Below are the code and all the weights of a small trained network. Each question names an input and a target symbol and asks about switching units off, where a switched-off unit gives its printed mean instead of its output.

import numpy as np


def w(rows, s, z=0):
    codes = np.array(rows[::2]) - 128.0
    scale = np.full(codes.shape[1], s)
    scale[-1] = z or s
    return codes * scale


def norm(h):
    return h / np.sqrt((h * h).mean(-1, keepdims=True) + 1e-5)


def softmax(a):
    e = np.exp(a - a.max(-1, keepdims=True))
    return e / e.sum(-1, keepdims=True)


def log_softmax(a):
    a = a - a.max(-1, keepdims=True)
    return a - np.log(np.exp(a).sum(-1, keepdims=True))


def net(x, mask):
    ids = ['ΔΘΠΨβεζηλξτφω'.index(c) for c in x.split()]
    T = len(ids)
    res = E[ids] + P[:T]
    u = 0
    for l in range(3):
        r = norm(res)
        for j in range(2):
            rows = slice(4 * j, 4 * j + 4)
            q, k, v = (r @ M[l][rows].T for M in (Q, K, V))
            z = softmax(np.where(np.tri(T) > 0, q @ k.T / 4**0.5, -1e9)) @ v
            o = O[l][rows]
            res = res + np.where(mask[u + j], z, o[:, -1]) @ o[:, :-1]
        u += 2
    return log_softmax(norm(res)[-1] @ U[:, :-1].T + U[:, -1])


Q, K, V, O = {}, {}, {}, {}
E = w([
[198,108,128],'Δ',
[147,155,107],'Θ',
[13,29,135],'Π',
[35,8,145],'Ψ',
[110,155,152],'β',
[68,184,178],'ε',
[156,159,82],'ζ',
[83,95,85],'η',
[121,164,80],'λ',
[148,110,69],'ξ',
[36,124,156],'τ',
[87,130,60],'φ',
[66,97,59],'ω',
],0.012)
P = w([
[143,107,218],'0',
[102,163,11],'1',
[124,169,27],'2',
[121,186,31],'3',
[147,179,37],'4',
[136,98,3],'5',
[139,170,48],'6',
[201,124,73],'7',
[175,167,85],'8',
[159,42,122],'9',
[94,66,24],'10',
[174,118,37],'11',
[149,91,14],'12',
[199,129,46],'13',
],0.0062)
Q[0] = w([
[231,129,113],'L0H0',
[33,144,164],'L0H0',
[144,192,10],'L0H0',
[136,58,162],'L0H0',
[84,26,135],'L0H1',
[118,28,141],'L0H1',
[102,200,103],'L0H1',
[158,192,113],'L0H1',
],0.012)
K[0] = w([
[209,172,123],'L0H0',
[90,254,187],'L0H0',
[121,146,74],'L0H0',
[76,80,143],'L0H0',
[181,225,111],'L0H1',
[7,156,218],'L0H1',
[197,135,165],'L0H1',
[192,161,251],'L0H1',
],0.0093)
V[0] = w([
[154,122,85],'L0H0',
[182,173,74],'L0H0',
[185,130,2],'L0H0',
[50,200,55],'L0H0',
[82,171,163],'L0H1',
[175,91,87],'L0H1',
[81,202,133],'L0H1',
[187,190,178],'L0H1',
],0.008)
O[0] = w([
[106,138,194,170],'L0H0',
[96,35,151,192],'L0H0',
[53,60,168,254],'L0H0',
[188,3,166,215],'L0H0',
[64,176,150,106],'L0H1',
[55,95,92,155],'L0H1',
[57,221,197,129],'L0H1',
[60,130,21,113],'L0H1',
],0.0052,0.0073)
Q[1] = w([
[203,248,47],'L1H0',
[87,77,162],'L1H0',
[93,66,57],'L1H0',
[220,84,203],'L1H0',
[152,81,168],'L1H1',
[105,92,140],'L1H1',
[101,158,2],'L1H1',
[101,66,201],'L1H1',
],0.009)
K[1] = w([
[29,172,253],'L1H0',
[143,83,108],'L1H0',
[182,91,74],'L1H0',
[144,221,44],'L1H0',
[242,234,136],'L1H1',
[31,158,198],'L1H1',
[102,194,196],'L1H1',
[145,204,195],'L1H1',
],0.0059)
V[1] = w([
[83,102,167],'L1H0',
[98,49,98],'L1H0',
[129,102,150],'L1H0',
[205,51,143],'L1H0',
[2,109,192],'L1H1',
[12,103,83],'L1H1',
[149,167,58],'L1H1',
[224,134,197],'L1H1',
],0.0095)
O[1] = w([
[122,183,151,160],'L1H0',
[159,166,226,255],'L1H0',
[122,124,163,151],'L1H0',
[254,180,63,193],'L1H0',
[117,146,224,177],'L1H1',
[162,30,169,197],'L1H1',
[70,80,121,103],'L1H1',
[84,215,89,77],'L1H1',
],0.0072,0.0081)
Q[2] = w([
[186,140,119],'L2H0',
[102,56,111],'L2H0',
[133,109,88],'L2H0',
[116,249,19],'L2H0',
[127,146,51],'L2H1',
[96,187,83],'L2H1',
[143,39,215],'L2H1',
[215,53,137],'L2H1',
],0.012)
K[2] = w([
[107,97,132],'L2H0',
[118,176,157],'L2H0',
[101,112,100],'L2H0',
[137,86,172],'L2H0',
[115,86,249],'L2H1',
[179,57,136],'L2H1',
[58,242,118],'L2H1',
[94,180,50],'L2H1',
],0.012)
V[2] = w([
[91,239,172],'L2H0',
[216,150,128],'L2H0',
[205,233,194],'L2H0',
[63,30,150],'L2H0',
[201,23,171],'L2H1',
[88,62,169],'L2H1',
[36,143,194],'L2H1',
[81,92,6],'L2H1',
],0.012)
O[2] = w([
[217,126,154,4],'L2H0',
[155,79,54,141],'L2H0',
[170,102,128,86],'L2H0',
[67,117,161,246],'L2H0',
[104,40,107,7],'L2H1',
[110,94,177,128],'L2H1',
[120,158,251,179],'L2H1',
[55,203,64,249],'L2H1',
],0.012,0.0025)
U = w([
[118,136,31,252],'Δ',
[46,128,145,174],'Θ',
[187,91,136,78],'Π',
[166,102,105,210],'Ψ',
[159,186,120,110],'β',
[184,169,166,140],'ε',
[115,46,141,19],'ζ',
[188,176,29,208],'η',
[154,67,171,20],'λ',
[129,8,53,107],'ξ',
[170,165,133,38],'τ',
[199,119,93,124],'φ',
[215,108,74,93],'ω',
],0.011,0.0035)

Each question gives the input, a string of symbols that net reads in full, and the target symbol t.
The units are the heads (4 rows each of Q, K, V and O). Each row of codes is followed by its name. A weight is (code - 128) times the scale printed after its matrix; where a second scale follows, it is the last column's (O and U).
mask holds one flag per head, layer by layer. A switched-off head (its flag False) gives its mean, the last column of its rows in O, instead of its output. The means were averaged over made-up inputs and are rounded, as every weight is.
A unit's drop is (log p(t) with every unit on - log p(t) with that unit switched off) / (log p(t) with every unit on - log p(t) with every unit switched off).
The circuit of an input: a set's keep is (log p(t) with only the set's units on - log p(t) with every unit switched off) / (log p(t) with every unit on - log p(t) with every unit switched off). Starting from all 6 units, units are removed one at a time, each time the one whose removal leaves the highest keep (on an exact tie, the one counted first), for as long as the keep stays at least 0.8.
units of the circuit, in order: the units of the circuit, biggest drop first
most important unit: the unit with the biggest drop
heads that matter: for each layer, one digit per head in row order, 1 if its drop is at least 0.15 and else 0, layers parted by /
input ξ ξ λ Δ Θ φ Θ Θ Π ω ξ ξ Θ φ, target ξ: most important unit -> L0H1
input Θ ξ Δ τ Θ Θ λ β ζ Θ ε Δ, target Θ: units of the circuit, in order -> (L1H0, L0H0, L0H1, L2H0)
input Θ Θ Δ β η η η ε Δ, target Θ: units of the circuit, in order -> (L1H0, L0H0, L2H0)
input η ξ Ψ Θ Θ ω ε Θ Θ, target η: units of the circuit, in order -> (L0H1, L1H1, L0H0, L2H1)
input ξ β ζ ξ ω η ε Π φ ε, target ξ: units of the circuit, in order -> (L2H1, L0H1, L1H1)
input η ε Θ ξ Θ Θ Θ Θ ε Π Θ ξ ξ ξ, target η: heads that matter -> 11 / 11 / 01
input Δ τ ξ ξ Δ Θ Ψ Θ β ξ ξ ξ ζ Ψ, target Δ: heads that matter -> 11 / 01 / 01
input Δ ζ ω ω η Θ Θ Θ Δ Θ Θ Π ξ, target Δ: units of the circuit, in order -> (L2H1, L1H1, L0H1, L0H0)
input ξ ω Δ η Π η η, target ξ: units of the circuit, in order -> (L2H1, L1H0)
input ξ φ ε ξ ε ξ ω, target ξ: units of the circuit, in order -> (L0H1, L2H1)
input Δ ξ Θ Θ Θ Δ ε ε Δ ξ, target Δ: units of the circuit, in order -> (L2H1, L0H1, L1H1, L0H0)
input η Θ ζ Δ ω η, target η: units of the circuit, in order -> (L0H1, L1H1, L0H0, L2H1)
input ξ η Ψ ξ ξ Θ Δ Θ Ψ, target ξ: units of the circuit, in order -> (L2H0, L1H0)
input ξ Θ Θ ξ λ ζ Θ Π, target ξ: heads that matter -> 01 / 10 / 01
input ξ ξ Θ η ω ε, target ξ: units of the circuit, in order -> (L0H1, L2H1)
input η φ φ, target η: heads that matter -> 11 / 01 / 00
input Θ ζ τ η η Θ Θ ε λ ε ε λ ξ φ, target Θ: heads that matter -> 11 / 11 / 00
input Δ Θ λ Δ ε Ψ ζ Θ Θ ε Θ Θ ω, target Δ: most important unit -> L1H1
input Θ Δ Θ η Θ λ ξ, target Θ: heads that matter -> 11 / 10 / 00
input Δ τ Θ Ψ Ψ, target Δ: most important unit -> L0H0
input ξ Π ε ε Δ, target ξ: heads that matter -> 01 / 00 / 01
